Each row is followed by its tier, which names the range that a hidden value of the row falls in. A new part has a new value, new ranges and new names.
[ -55  291 -120  -48   13 -109  -18 -141  103 -176  112  257   30 -177
  145 -215   47   22   42  -38    1 -232 -123   98  148  248 -123  -96
   52    8 -202 -246   93  -86  -72  116   59 -105  107]	fm
[ -19 -299  227   82  -61 -159   73  171    4  -71  104  129   39  -85
 -100  190   48 -150 -107  185   51   78  193  -24  -83  -41   87  173
  -17  150  186  178 -108  -41  215 -151  129  166 -169]	ll
[   8 -403  -21  127  205  -53 -185  114  266  216   67 -177  -71  -81
  -18  114  542 -220   11  168   74   63  131  -26 -124  216   35  156
 -104  112  278 -138  124  -77  385  -81  105    8  -95]	zh
[-199 -321  208   38 -141 -399   47  349  355  -46  299  133  -78 -173
 -187   34  227  -47 -113  175 -106    3  218  -26 -118  192  119  232
 -178  133  201   11   66  -16  467 -137   97  135 -237]	tz
[ -29 -228  162  146 -135 -240  221   57  -40 -212  101  100  -31  -92
  -62   36 -112   74  -27   85  160   78  172  -24 -112 -127   38   42
 -111  159  155  188  -33  -28 -127  -84   58  -32  -25]	Pj
[ -14 -123  235   70 -186 -194  234   37  -51 -139  120  228   89 -162
 -126   -5  -88    2   -9  134  -70  -45   85  146  -20   19   41   20
 -108   61   10  161 -105   12   81  -45  168  155   -1]	zh
[ -63 -155  -37  -94  242    2 -250 -139  -91    9   39  169  -48   30
  272  198  193 -126 -143  225  152  -91   50 -152   45 -174   10   74
  133   63   49   33  -45   79  247 -269   90  -58 -192]	jd
[  26  208   46 -108  -30  -43   13 -184 -172 -123  -11  230   69  -33
   51   -4 -188 -103  -61    6   35  -77  -75  112  140    7  -73  -82
   91   47 -205   33  -90  -24  -50  -69   90   22   21]	sn
[ -88  348  354 -390 -132 -102  -78  -49   93 -230  117  127  100  -85
 -221 -182 -234 -108 -245  187 -156 -144 -226  131  150  187  -71 -122
   52  -55 -214  -34 -218  -42  238 -177  153  131   78]	ll
[   0  329   13 -254   12   21 -133 -316  -64  -74  -37   -5  -11   44
  -24 -191 -192  -89 -119   82   61 -125 -185   94  135   88 -130 -207
   38    6 -252  -96  -81  -27  -28 -151   35 -117  132]	fm
[  86 -321    4  205  -55  -50  124  -76 -185  168  -31   73   19    1
  -60  159   33 -180   32  132   66   53  240  107  -79  -49   72   88
 -109  167   59  194  -51   28  130 -126   97  114 -120]	sn
[ -85 -106  -12  -53  111  -87 -148  -54 -127  143   83  230  -26   57
  144   85  179   -3 -122  203  -52  -70  124 -106   24  -85  -37  119
  113   24  -75   69   25  106  217 -303   71  -54 -322]	fm
[ -99 -247  190  -42  110 -166 -110  117  189  -79  166   30  -41 -118
   24   62  291  -12 -104  219   33   -7   37  -89  -67   26   17   90
  -39   34  205  -11    9    2  280 -170  141  -10  -91]	zh
[ -38  194  -25  -53   -9  -83   -9 -201   45 -121   60  -56  -59  -27
   -9 -340  -38  187  -16   88   85 -102  -84  -13    0  100 -169 -173
  -32    3 -115 -139   77  -57 -263  -73  -11 -300  138]	sn
[  97  -95   52  107   50  -27   21   53 -152   56  -31  129   89  -14
    5  170   89 -163   -7   -1   46  122  111   24   10   24  -53  124
  129  101   20   79   -1 -104  -45  -49   88   59 -149]	tz
[  28   -5    9  147 -280 -145  320 -182 -190  -71   42  268   63 -101
 -104 -106 -285  -19   68   71  -12 -135  137  233   17   26   33  -68
 -155  125 -168  150  -92   29  -70    5   79   97   51]	fm
[  12   94   40   10   57  -71    8  -49  -35 -114   58  165   63 -103
   94  -68   88   49   13   20   20  -47  -48   20   55   76 -123  -23
   96    2  -61  -62   43  -72 -137    3   94  -86   11]	Pj
[ 136 -341   42  211   27   48   90 -136  -21  144  -32 -102   56 -116
  -88   27  214 -174  116  208   63  -22   97  189 -102  104   47  -23
 -203   87  151   41  -57  -13  167   -4  174  105  132]	Pj
[ 123  401   90 -148  -64   48   15 -195 -106 -110  -92    4  121  -18
 -146 -174 -238 -142  -28  -69   10   -5 -202  208  149  212 -179 -183
   96    7 -257  -92  -83 -170 -233   38   64  -19  203]	tz
[-135 -301 -128    1  114  -92 -194  -87   11  149   97  127 -127   58
  136  125  223 -128 -125  298   97 -131  232 -143  -29  -86   86  152
  -15  134   77   16   19  102  379 -298   15  -54 -288]	Mb
[ 121  614  146 -263 -221    0  108 -299  -67 -319 -113  -14  117  -60
 -258 -272 -568 -209  -51 -161   78  -44 -329  348  220  266 -159 -339
    4   49 -354 -104 -179 -214 -301  122   49   28  427]	zh
[ 125 -517  206  457 -184  -81  450   -6 -156  -52   59  -23   98 -170
 -175  -84   47  204  174  299   78   39  284   81 -275 -124   45   10
 -254   96  284  281  -85    2 -255    7  159   13  117]	nj
[ -54  586 -175 -222  -36   12  -75 -406 -123 -149   10  212   20   21
  106 -406 -259  111  -47   30    3 -308 -198   66  229  137 -232 -247
  154  -51 -458 -223   14  -43 -314  -36  -48 -278  128]	Mb
[  -9  -40  150 -121  252   14 -246   21  216 -151   73 -114    7 -112
   71   -8  312  -83 -102  174  140   -6 -144 -103   -5  110  -89  -16
   92   -6  185 -175  -11 -126  105  -76  131  -98   90]	nj
[ -48  126   75 -137  106 -104 -171   36  302 -154   99  -86  -32 -125
  -34 -133  187  -86  -71   27   78  -23 -150    0   39  280 -103  -45
   17   30   46 -259   72 -168   71    9   62 -107  118]	tz
[ -74 -502 -137  273  144 -149  -58   62  267  143  165  -78 -145 -131
   94  -11  539   21   79  235  129  -59  246 -105 -198  112   60  142
 -202  135  310 -119  197    5  253  -71   55 -135 -100]	fm
[ -42 -159  236   40  -96 -168  159  -27  -45 -161  123  125   29 -116
  -57  -65  -34  132  -41  220    7  -48   61   26  -70  -87    2  -28
 -102   28   70  155  -85   51    0 -138  141   -4   17]	Pj
[ 114 -132  245  178 -279  -60  353  -26 -327   10    1  225  191  -54
 -242   12 -251  -43    5  188 -108   17  201  187  -49  -54   17   43
  -43   87  -76  323 -208    2  -75  -95  153  222  -73]	ll
[   1   47 -152  -23   99   15 -125 -193  -96  105    4  207   17   -4
  152   25  111 -157  -22   95   17 -151   33   48  107   75  -46   17
   85   57 -156  -75   15   12  147  -98   66  -14 -108]	jd
[-208 -370 -255   90  368 -129 -341   14  385  -15  222  -48 -241  -93
  361  -31  655   98  -34  277  273 -166  141 -359 -122   26    0  136
  -18   95  336 -301  261   -6  216 -136  -25 -367 -139]	Mb
[ -34 -120   70  142 -145 -210  190   44  -83   -2  113  225   25  -77
  -58  -44    0   86   16   85  -66  -16  181   51  -46   24  -16   78
  -58   80  -38  117   36   13  -27  -83   73    8 -146]	Pj
[ -43 -507   95  329  -92 -232  250  116  129  -23  204  148    5 -256
  -27   10  288   78  121  233   -8  -78  259   67 -181   49  119  123
 -266  107  265   94   42   43  202   13  171   91  -32]	Pj
[  89 -110   72   53  -57   12   87 -241  -28  -13  -39 -149    3  -60
 -142 -116  -60 -105   31  178  128  -45   -6  174  -58   62    0 -156
 -204   87   35   32 -101  -21   14  -56  104   -5  231]	sn
[-120 -141  142  -64  284 -113 -236  139  270 -124  207   12  -31 -148
  175  -56  514  163  -82  225   27  -47  -65 -223  -55   72 -113   75
  103  -73  221 -181  122  -46  112 -127  132 -201  -73]	tz
[  31 -360 -127  123  195   45 -135 -201  143   30    3 -165 -102  -90
  118   67  298 -216   34  236  301  -95   73    0  -91   28   83  -29
 -174  157  256 -102   -5  -18  246  -54   88  -60  140]	jd
[  20  -96  -75  107   31  -83   37  -94 -105  -71   18  194   -3  -59
  140  108   11 -103    8   25  168  -29  108   10   21  -49    3   41
   25  144   11   44    3  -30  -28  -34   57  -18  -60]	fm
[ 101  119   91  -46  -36   23   41 -179 -110  -32  -54   47   98  -56
  -87  -49  -99 -159   -1   43   10  -33  -87  202   80  121  -71 -110
   -6   35 -130    4  -98  -66  -15  -14  126   66  133]	Pj
[  69  268   -2 -213  133  153 -148 -344 -448   35  -97  417  170   66
  245  145 -129 -187 -113  111  -56 -173 -116   91  261 -139 -104  -57
  306  -50 -358  103 -191   90   73 -203  160   89 -131]	jd
[ -23 -511  -55  233  115  -80  -26   34   36  252  121  174   -2 -124
  116  181  479 -127   56  276  -48 -101  263   20  -99   42  113  206
 -115   90  177   46   53  101  473 -127  175  130 -234]	fm
[  -4 -411 -145   42  407  163 -333 -279  -14  111  -25 -181 -129   62
  301  109  434  -69  -61  412  337 -104   83 -244 -103 -219    9    3
   13   67  285  -54   -6   72  169 -278   61 -252  -25]	Mb
[-129 -307  146   94   38 -217   30   72  302 -139  246  -31  -73 -219
    2 -179  345  212    9  291   31 -115   54  -70 -158   85    7    4
 -204    7  257  -80   81   19  147  -75  131 -131   63]	Pj
[  69 -386   86  298  -86 -147  213  118   12  -24   47    1   13 -120
 -118  109   99  -93   73   80  138  126  244   53 -156   24   68  120
 -147  194  246  124    8  -96  -19   19   87   71  -23]	tz

[ -90  250  125  -81  157    9 -127  -17 -253 -243 -487  -29  115  -97
   75 -272  196 -526   22  133  -35 -321 -123   16  139  -31  178   76
   89 -228  -10  -27  215  -92  319  137   50  -54 -201]	nl
[  93  242  -60 -239  312   -6   36  -31 -121 -101 -261  -58  147 -124
  120  209  134 -434  231   58 -187 -396  -58 -132   27 -234   91   31
  147 -146 -231 -140  357   25    4  121   98  -36   98]	Md
[  57 -272  125  131 -217 -185  156   70  -91   35  -95   57 -260 -121
  -34  -23 -208  299  158 -134 -144   89 -349   13 -224  222  -20  -77
  -24   53   30  143  -94  -13  -69  -45  -26   15 -129]	cl
[ -96  132  272   29  -21    7  -16   79  -69 -406 -311   36 -283   54
 -268 -216  119  -30   62   47 -279   21 -134 -173 -127  -30  -96  235
 -172 -191 -118  179  229  -74  158  149  -46  -79 -114]	cp
[  52 -198  256  209 -382   96  203   -6  275  209  152 -171 -554  292
  -88 -132 -214  605   10 -213 -342  334   93 -101 -366  292 -309  207
   21 -169  302  248 -114    3 -110 -273   41   64 -104]	cl
[-133 -131   -7   28  162  227  -14   -9  246 -235  206  -47  -76  412
 -255  260  230  -60  -10  524 -280  150 -164 -117   94 -402 -163  141
 -362 -159 -421 -194  398  125 -145   14  491 -280  -44]	nl
[ -42 -255  -10  -27   18  124 -157   89  143   77  206  -84  -92  155
 -223  -42   92  111  -14  276 -150   29   49   -5  -12 -303 -199   32
  -88  237  -98 -365 -144  120   42   98  381   43   18]	cp
[ -35 -197   95   89  -55 -289  -92  156 -540 -318 -510  182  -26 -395
  -61 -375   37 -174   66   44   28 -166 -531   66 -134  189  134 -249
  -70  178  -24 -157 -189 -101  200  340  -57  -33 -356]	lp
[-208  -85  204  111  117  137 -136  -61  -52  -24 -181   -6 -396  -97
  -22 -586   30  -38  -25 -102   57   40   27  135   86   27   26  102
 -172  -19  450   97  130   -3  173  121 -150    1 -110]	zm
[ 144  108    1 -114 -143  -63  121   41    5  185 -200 -198  206   68
  199  213 -171  -75  211  -88 -184 -240   41  -36 -169  -10   74   39
  407 -117 -141    0  -64   89   74 -168  209   76 -126]	lp
[-112 -254  133  184 -171   80  -97  -36  103  165  -42   -7 -378   12
  -50 -505  -68  222  -63 -101   91  164   11  208   29  199   41   80
  -64  105  462   60 -148   -9  229  -78  -49   56 -193]	nl
[ 300   42 -233 -150 -117   23  156  -93  332  448  171 -172  252  215
  205  544   33  -48  119   72 -158 -257   36   -8   66   61  120   30
  430 -136 -185 -216   34    5   85 -443  375   86   73]	nl
[  29 -199    2   -6  103   36  -56  -93  205  216   44  209 -488 -222
  -83 -239   35  143   99 -194  106  -12  -38  149  210   64   88   79
  -78  238  387   35  135  -55  188  -63 -214  123  228]	Md
[ 356 -455   66  103 -553 -282  211  148  195  417  181  158 -527 -158
 -184   84 -286  834  176 -430 -206  132 -203  -43 -397  471 -198  -68
  224  376  191   48 -516 -102   56 -276 -116  331  117]	cp
[ 133 -343   78   78 -245  -27   72  135  168   72  164   60 -381  122
 -263   76  -38  464   59    0 -296  148 -127 -138 -286   36 -323    9
  -34  180  -63 -160 -199   23  -42  -63  200   73    4]	zt
[  69   39  -77  -21 -122  -96   51  -59 -221  194 -247 -332  192 -114
  276 -234 -202  -94  111  -45  -43 -106   89  116 -205  213  223   -8
  288    6  222  -63 -268   34  -19   57   40   70 -264]	Md
[-122  147  139  -35   91   96  -42  -59 -131   95 -340 -280 -127 -122
  220 -483 -220 -115  172 -299   -6 -103  325   97 -154  -60  112  149
  157  -56  422  161   20  145   49  151 -177   58 -164]	fl
[  28  -22  -11  -10 -195    8   74   -9  263   87   86 -155  -38  208
 -133  125 -104  209  127  101 -188  134   35    7  -57  -26   77  239
   12   -7 -143  122    6   58   29 -153  156    2  -23]	cp
[-269 -309    9   75  234   61 -243   -4 -113 -115  -55  100  -86 -123
 -112 -351  110 -201  -20  316  178   20 -270  252  296 -248  148  -83
 -346  227   64 -190  103   81  118  244  157 -121 -134]	cl
[ 183   92  -43  -55  -84 -223   69   20 -491   11 -431 -228  220 -278
  270 -192  -40 -246   97  -55 -151 -318 -124  -43 -333  324  118 -172
  346  -55   99 -237 -284  -99   11  193   20   82 -290]	Md
[ -77   -9  108  157 -243  -39   43   18 -122 -114 -265 -204  -34   96
   -1 -298 -101   66   19    5 -123  117  -71   36 -238  228  109   94
  -17 -149   77  110 -107    4   80   28   25  -82 -411]	zt
[  53  -79  207   28 -280  123  167   41  419  266   97 -129 -402  301
  -66   86 -311  491  192 -282 -287  180  254  -83 -255  -56 -225  296
  175  -61  105  307   -4  167  -15 -322   87  108   37]	lp
[ 151   21  116  -88 -383   -9  118   76  235  492    4 -347  -40  142
  126   22 -448  391  236 -348 -224  -28  415    4 -341   19  -79  214
  522   74  166  188 -391  174   68 -270  109  301  -12]	cp
[ 184  124   95 -114 -126   14  193  -15  387  -37   17   90 -280  234
 -209  389   36  163  183   47 -381   17  -70 -219  -16  -25 -113  346
   97 -188 -267  235  313  -74   61 -300  125    9  216]	nl
[-219  -26   80   51  151  317  -91  -28  175  142   15 -264   -9  285
  125 -112   -6 -115   36  -30  -22  -67  244   80   37 -334  -16   71
  -31 -197   79  -89  234  266   78  -66  249  -98 -195]	zt
[ -43  -29 -115   84  -69    0   76   -6 -371  127 -142 -589  645  192
  445   75 -112 -322    2  273 -147 -185  -87   67 -287   38  138 -266
  222 -317 -178 -365 -202  180 -217   50  535 -163 -597]	cl
[ -27  -36  219   70    4  165   99  -44  182  187    9 -103 -415  108
   69 -102  -86  189   95 -302 -183    2  117  -55 -116   24 -163  125
   33 -227  274  181  221   62    2 -172  -44   45   22]	zm
[ -45   52   16 -131  106 -123 -123   63 -390 -262 -359  -94  219 -168
  -27 -215   48 -379   73  392 -134 -177 -177   -4  -30 -148   82    7
   45  106 -164 -202 -112  -15   33  364  231  -20 -159]	zm
[ 101 -361 -134    1   37   30   -4    4  -16  448  167 -179  -99 -138
  193  -73 -156  184  126 -180   -4 -108  103  104 -199  -50  -82 -237
  153  294  283 -398 -278  184 -148   53  143  133  -22]	fl
[-264   59  322   61   78   92 -126  137 -307 -299 -448 -162  -87   19
   -2 -456  -59 -194   67  -50 -143  -91   33  -48 -225 -232 -110   49
  -62 -153   45   42   62  158  108  302   65  -84 -364]	zt
[-105  -27  165 -118  214   72 -162   64  -23  -51 -201  118 -160 -111
  -65 -163   58 -215  122   23  -24 -228  -47   32  168 -337  -45   57
   18   90   13  -44  175   71  229  113   97   54   74]	nl
[ -89  128  147  -42  135 -263 -119    7 -551 -368 -760  149 -219 -655
   11 -726  -59 -306  225 -257  141 -203 -223  125  -62  174  347   15
  -40  180  349  208   21 -126  239  493 -549   21 -187]	fl
[  58 -445 -178   85  129  -81   11  -27  -50  147  136  146 -210 -256
   -9    3   54  113  100   -3   77  -26 -363  130   32   61   84 -279
 -213  284   91 -319   28   22  -98   91   12  -36   19]	Md
[-147   14  149   19    1 -160 -181   69 -409 -416 -547  111  -27 -253
 -141 -532   87 -317   10  244   21  -74 -325   95   51   67  192   47
 -104   96   28   12  -68 -125  285  344  -35  -59 -300]	nl
[-365 -198  299  245  117  177 -121   52 -133 -128 -252  -36 -339   -1
   26 -534  -71   -5   28 -229   80   54  -66  134  -61 -134  -20  -53
 -296 -124  291  115  213  194  118  154  -85 -147 -367]	lp
[ 149 -249  -35  154 -367   56  255  -25  350  610  240 -286 -114  252
  249  228 -348  511  156 -421 -108   77  147   78 -302  238   -4  -41
  285 -101  192   62 -165  187  -68 -483  125   95 -169]	zt
[ 484  165 -314 -315  -76 -202  113 -102  252   60   55  194  164   -8
 -163  605  375 -213   75  466 -263 -292 -314 -146  277  204  173  169
  314   28 -436 -273  102 -358  228 -280  294  108  355]	cl
[  25 -192   43  143 -198   36   97   15  162   69   53  -65 -225  183
  -79    6  -42  272   41  -39 -163  139  -92  -17 -172  128  -56   48
  -59  -68   15   -7    0   38   10 -148  116  -51 -173]	zt
[-139  -34  -65  -23  154  169  -96  -69  192   20    0  -60   64  170
   -6   14   92 -212   54  230   41  -44   -8  137  258 -274  181  112
 -101  -47  -95  -86  276  131  140  -60  246 -130  -85]	lp
[  26 -217  -31   60  -63   72   34   38  203   41  211  -57 -127  215
 -174  182   89  197   33  161 -213   80 -120  -68  -80  -90 -123   18
 -141    3 -195 -199   61   64  -39  -73  282  -63  -35]	cp
[  52  227  185  -24  -67  -81   41   73 -236 -244 -477  -46  -23  -49
   19 -134   91 -211   88  -97 -234 -251 -133 -159 -208  149    7   65
  162 -277  -77   42   97 -104  223   65  -26   -9 -231]	zt
[ -36 -186  120   55   53  -83   67   89 -302   99 -195 -114   -8 -187
  224  -58 -196  -28  186 -204  -85 -197 -206   26 -233  -35  -32 -253
   83  -31   45  -68  -28  143 -110  109   70   11 -196]	zm
[ 120   -5 -148  -47 -119  -24   64 -157  275  126   83  -24  -74   88
  -92   61   49   51   44  251  -76  109  -64   92  184  179  231  256
   27   33   25   58   60 -124   91 -204   96   13   84]	zm
[-188   72  368  111    3  137   14   22 -156  -89 -300 -232 -309   64
   85 -453 -138   14   52 -216 -213   18  133  -67 -266   -3 -175  139
   -6 -292  304  229  106   84   -7  108  -57  -16 -243]	zm

[-257  -21  123  -33  202  114 -197  -14  -49 -241    7  -55  130   48
  104  -79  -34 -173  -21  101  -99  181   65  358   41  103 -110  144
   16 -147  160 -174   80  -94  -86  -75  192  117 -100]	X
[ -65  -38  -44  127  -97  -92  -92  -87   89   81  -40  159 -344 -254
 -187  -98    7  -94  -69   94  -17  -18  303   -5   48  -82  192  114
 -110  103   94  160 -263   32   21 -139 -216   -9  253]	N
[-239  -43 -101 -143  371   76   56 -251  100  -46   92   -6   91 -136
  168   58  -53  -63 -104  167  -75  128  -60  203 -111  -58  139  300
   94  -20   76  -32   50  120 -260  -83   22   53 -130]	Z
[ -50  131  164 -189 -117  -13  -74   99   90  -93 -173 -168  162   75
  -35 -116    1  148 -116  -46  140   54 -258  -73   21  123  -72   -7
   24 -152  -24 -282  253    6   70  260   53 -197 -173]	S
[-174 -138 -404  135  485  359  159 -273  283   85  303  230   -8  167
  163 -250  -89  -26 -236 -154 -250 -219 -372  111 -323  -60  165  270
  118  227 -159 -168  105  118  -68 -218  -39  236   96]	N
[  12   21 -121 -119   -9   25 -190  -74  314   57 -147 -186  104 -104
  -40 -141 -114  160 -253  168   97    2 -173 -245   74  -13  -47  171
   40   88  -33  -22  137   45  123  145 -167 -110 -322]	B
[-237   96  112 -218  106   64  -51  -88 -121 -246  -19 -211  216  107
   29  -63   27 -140  -15   14  101  194  -26  212   -9  139   -4  213
   33 -171   73 -161   19  119  -87  206  119  -10 -109]	V
[ -47   99  212   -6   13  120 -213  168  -21  -96 -220  -82  114  149
   27 -214  -50   18  -44 -247  -27   68 -103   72   43  116 -219   82
   19 -161   60 -268  283  -75  -46   82  131  -65   40]	X
[  37   95   83  120 -101  -33  -35  244    3  113  -90   17  203 -123
  -16   70  182  195 -191 -304   -7   88 -108  -26   57   33  -28   26
   10   -5   95  -63  177   15  -84   17 -133 -117  -34]	B
[ -15   37   30  -44   23  -17 -147   63  294   85 -153  -12   88 -138
   -3  -67  -86  201 -192   73  -10   39 -166 -104   64    6  -82   54
   63  -37   20 -128  277  -77  -17   38  -49 -144 -212]	S
[-258  152  147 -349  144 -107  136 -104  -22 -170  -33 -190  241  -82
   20   94    9    5  -62  143  162  221 -130  171  -67  111   93  185
   98 -262   41 -163   90  151 -238  310  118 -172 -170]	S
[ -29   12  234 -118 -159  157 -268   91 -249 -286 -215 -312   89  217
  137 -152   62  -42  -12 -152   81   82 -117   70   47   56 -108   35
 -134  -84  126 -294  161   -5  145   31  132    0 -114]	V
[ -64  127   32  116 -132  -94   21  103   86  177   20  192   91 -180
 -182   78  170  120  -71 -235   13  152  144    5   77   57  112   59
   45  -33   75   37   16   70 -153   17 -193 -148   98]	F
[ -79  110   -2   83 -252  -99    3   93   15   68   81   59  158 -128
 -213   86  244   90 -111 -154  104  158  126    1  104   98  143   19
  -15   17   69   44 -100   98   21   85 -222 -109  -31]	A
[-312   69    7 -210  316  -41  168 -133   85 -105  124   -6  221 -111
   66  103   30  -47 -111  169    5  181 -122  276 -101   91  105  194
  135 -165   44 -111   54  104 -253  129   86  -35 -146]	A
[  34   41  103 -202  -66    4 -111   -6   66  -30 -259 -239   55  -78
  103  -42  -62  197 -142   19  108   39 -231 -161   -4  -65   -8   96
  -21  -48   34 -176  262   50  -16   91  -19 -185 -207]	S
[ -17   61 -136  142  135   51 -240   10  425  232 -114  135   30 -140
 -174 -237 -177   71 -199  -19  -86   11   71 -142  125   36 -149  244
  127   61   -9   86  125  -45  -56   37 -185  -54  -11]	X
[ 111   42    3  117  -21  116 -200   72   50  169 -227  -39   41  -79
   30 -108  -39  152 -132 -331  -45   32  -10 -161   46  -92  -68  225
    5   71   78   -3  215   53 -136  -77 -157  -84   55]	X
[ -24  -29   90   35  199    6 -180  166   -6  -45 -175 -130  154 -201
  192   49   44   19 -251   39 -105   86 -126  124   68  -33 -163  140
  -12   -1  201  -23  159  -77  -91  -84   -4   41 -188]	A
[-136 -164 -289  105  247  347  228 -139   40  -47  366  149   82  271
  261  -94  193   21 -221 -270 -177 -208 -529  158 -333  -39  267   45
   -3  241 -101 -310  109  137  103 -250  -16  242  -14]	F
[-184  178  218 -349   -3  -94   57  -38   90 -113 -136 -135  172  -17
  -23    2  -57  131  -11   77  166  184 -168   42  -32  120   25   65
  100 -304  -11 -288  260   64 -170  302  141 -278 -157]	S
[ -83   51  -15  130 -135 -135   -7   47   80  127   50  181  -37 -254
 -192   77  180   22 -102  -46   13  108  218   31   95   17  172   49
  -28   44  111  127 -155   57  -45  -45 -236  -72   92]	F
[-312 -102 -204  -36  353  199  141 -277  330    2  329  307   33   69
  129  -54  -49   10  -60  105 -198    7 -211  249 -206   11  212   93
  146    4  -68 -264  177   11 -129 -226   89  102  -85]	Z
[-108 -125   40   78   18 -210  -72  -26  247  -75 -103  287 -790 -218
 -252 -366  -57 -346 -150  501  -66 -347  107   61  -10  -21  153 -112
 -228   89   26   51 -438 -148  379  -64  -93   85  444]	X
[ -21  100 -150  182   23  -36  -79   23  234  268   -1  154   89 -227
 -228  -47   43   59 -188 -162  -15   84  176 -104  112   23   38  254
   87  104   43  218  -62  105 -128   55 -314  -68   69]	V
[  68   24  -33   94 -107   51 -182  142   39   58 -111 -130  184  -75
    4  -32  119  135 -241 -168   27   43 -102 -119   99    0  -63  101
  -36  122   84    1   97   35   91   12 -193  -30 -177]	A
[ -78  146   92  -53 -214  -22  -81  144   55  -61  -37  -96  248   67
 -152  -67  136  111 -122 -127  142  117 -100  -28   94  187  -40  -20
   16  -88    3 -170  101   28  121  243  -56 -140 -157]	B
[  33 -142   79  -74 -148 -291   99   24   29 -161 -189   27 -815 -230
 -129 -257  126 -252 -276  474  103 -480 -219 -100 -124 -111  302 -213
 -373  184    6    4 -493    1  549   55 -168   18  363]	B
[-214 -104 -102   16  205  254  126 -132 -100 -146  266   68  119  182
  232    0  163  -62  -80 -176 -126    4 -254  290 -217   -5  210   96
   -8   65   32 -262   74  107  -47 -214   78  186  -24]	Z
[-254 -155 -171  -55  328   99  111 -257  221   -9  249  152   59 -162
  230  138  -24   71 -141  242 -171   71 -170  241 -164 -112  247  127
   81   46   52 -142  144   11 -192 -303   39   89 -232]	S
[-117  -28  169 -196   21   17 -150  -21  -29 -185 -148 -192   75  -73
  188   43  -15   53  -61  166   19  152 -101  120   21  -25  -20   48
  -40 -120  142 -214  202  -45  -43  -59  118  -61 -257]	A
[ -52    8  -24   71 -210 -172   31   -4   23   85   33  108 -148 -293
 -169  101  206   21 -119   46   68   53  183  -20   57  -48  270   17
 -107   99  108  143 -241   99   39  -58 -272  -78   86]	A
[ -54   83  181 -220   46   39  -55   37 -164 -171 -217 -293  147   38
  150  -35   43    8  -96 -101  102   93 -212   41  -37   27  -46  158
  -27 -121   86 -192  165  111  -76  166   75  -91 -100]	F
[ -55   22  -53  149 -120  -53  -90   -7  176  200   32  217  -21 -248
 -144   65   85  111  -64  -77  -42  140  242  -23  111  -37  143   86
   15   59  106  100  -11   22 -111 -158 -231  -86   29]	Z
[ -80   49  111 -132   55   43 -172   48   21 -131 -166 -194  138   10
   67  -96   -9   -8 -128   37   44   88 -129   42   53   67 -119  121
    1  -83   82 -148  147    1   21  115   46  -43 -179]	F
[-132  131  167 -184   74   80 -115   18 -201 -248 -175 -320  189  149
   21 -168    0 -145  -64 -117  130  121  -79  123    0  138 -118  247
   -9 -158   68 -154   36  121  -43  290  108  -25  -14]	X
[-236  -64 -239   -9  291  237  249 -161  110  -87  353  130  134  235
  125 -115  140  -54 -195 -118  -98 -126 -438  202 -281   75  221   90
   65  110 -119 -269   40  149   59  -32   20  173  -28]	F
[-168   38   54  175 -135 -136  -53   74  118   73  107  317 -100 -207
 -244   33  162  -56  -20   20  -51  131  316  169  129   85  141  -41
  -27  -35  129   58 -163  -57  -19 -107 -139  -32  150]	Z
[ -79   10  -24  137  150  117 -362   90  441   80 -109  147   49    2
  -99 -310 -206   25 -156   75 -163   13    2    4  159  116 -287   98
  111  -27   17 -116  253 -227   62  -35    6   14 -111]	X
[-118   23   19  165  -87  -92  -64  -25  154  140    6  303 -241 -235
 -215  -51    2   -9    4  -16  -73   76  340   70   62  -16  147   61
  -19  -16   86   70 -107  -33 -119 -162 -144  -72  271]	N
[ -43   72   50  133 -128  -80    2   40   27  169  -25  218  -99 -206
 -151   44  124   60  -19 -217  -17  103  219   13   43  -29  176   84
  -19   -6  105   63  -41   71 -173  -93 -186 -118  235]	V
[  14   89  -55  -12 -177   84 -167  -88  142  114 -120  -47   16   10
 -150 -174  -60  123  -44 -191  100   67   81 -218   63   -3   52  195
   17   40  -24  -24   86  122   -6   78 -183 -146    9]	X
